Below is a small trained network, with its code and all its weights. Each question gives an input and a class and asks what happens when units are switched off, that is, made to give their printed mean instead of their output.

import numpy as np


def w(rows, s, z=0):
    codes = np.array(rows[::2]) - 128.0
    scale = np.full(codes.shape[1], s)
    scale[-1] = z or s
    return codes * scale


def f(y):
    return y / 2 * (1 + np.tanh(0.7978845608 * (y + 0.044715 * y**3)))


def log_softmax(a):
    a = a - a.max(-1, keepdims=True)
    return a - np.log(np.exp(a).sum(-1, keepdims=True))


def net(x, mask):
    res = np.array(x, float).reshape(1, 5) / 4 @ E
    y = f(res @ A[0][:, :-1].T + A[0][:, -1])
    res = res + np.where(mask, y, B[0][:, -1]) @ B[0][:, :-1]
    return log_softmax(res[-1] @ U[:, :-1].T + U[:, -1])


A, B = {}, {}
E = w([
[138,136,112,123],'x0',
[136,135,119,124],'x1',
[34,205,63,255],'x2',
[151,140,75,111],'x3',
[18,213,150,18],'x4',
],0.0096)
A[0] = w([
[54,184,66,251,150],'N1',
[177,79,156,55,152],'N2',
[169,81,120,173,18],'N3',
[191,122,139,184,83],'N4',
[48,199,143,21,43],'N5',
[212,70,126,219,68],'N6',
[148,125,139,116,90],'N7',
[96,108,103,135,194],'N8',
[135,93,129,142,84],'N9',
[201,57,181,16,162],'N10',
[145,119,174,135,129],'N11',
[85,111,93,140,155],'N12',
[61,95,115,83,5],'N13',
[120,164,152,104,138],'N14',
],0.018,0.0023)
B[0] = w([
[234,209,205,225,247],'N1',
[202,112,144,230,209],'N2',
[84,81,68,77,176],'N3',
[113,109,100,25,178],'N4',
[98,40,50,7,233],'N5',
[37,64,72,24,223],'N6',
[85,177,162,119,139],'N7',
[116,177,113,145,141],'N8',
[169,102,77,131,143],'N9',
[153,237,213,224,253],'N10',
[154,160,89,117,144],'N11',
[102,100,124,202,150],'N12',
[1,99,125,118,157],'N13',
[161,99,64,103,154],'N14',
],0.015,0.022)
U = w([
[139,217,199,255,245],'0',
[27,39,87,2,11],'1',
],0.0089,0.0011)

Each question gives the input, the list of numbers given to net, and the class t.
The units are the neurons (one row each of A and B). Each row of codes is followed by its name. A weight is (code - 128) times the scale printed after its matrix; where a second scale follows, it is the last column's (A, B and U).
mask holds one flag per neuron, in row order. A switched-off neuron (its flag False) gives its mean, the last column of its row in B, instead of its output. The means were averaged over made-up inputs and are rounded, as every weight is.
A unit's drop is (log p(t) with every unit on - log p(t) with that unit switched off) / (log p(t) with every unit on - log p(t) with every unit switched off).
unit that matters most: the unit with the biggest drop
k most important neurons: the k neurons with the biggest drops, biggest first
drop when u is switched off: that unit's drop, to one decimal
input [2,3,2,-7,4], class 1: unit that matters most => N10
input [0,8,6,-8,7], class 1: 2 most important neurons => (N5; N10)
input [-5,-1,1,-5,-2], class 1: 3 most important neurons => (N10; N1; N2)
input [0,-1,7,0,8], class 1: 4 most important neurons => (N5; N10; N2; N13)
input [-4,-1,-8,-2,7], class 0: 2 most important neurons => (N10; N2)
input [2,1,7,6,8], class 1: 4 most important neurons => (N5; N10; N2; N13)
input [-4,1,6,-6,-8], class 1: 2 most important neurons => (N6; N10)
input [8,7,2,2,-7], class 1: drop when N14 is switched off => 0.0
input [-8,-4,0,-5,6], class 1: drop when N13 is switched off => 0.0
input [1,5,-8,4,4], class 0: drop when N10 is switched off => 0.9
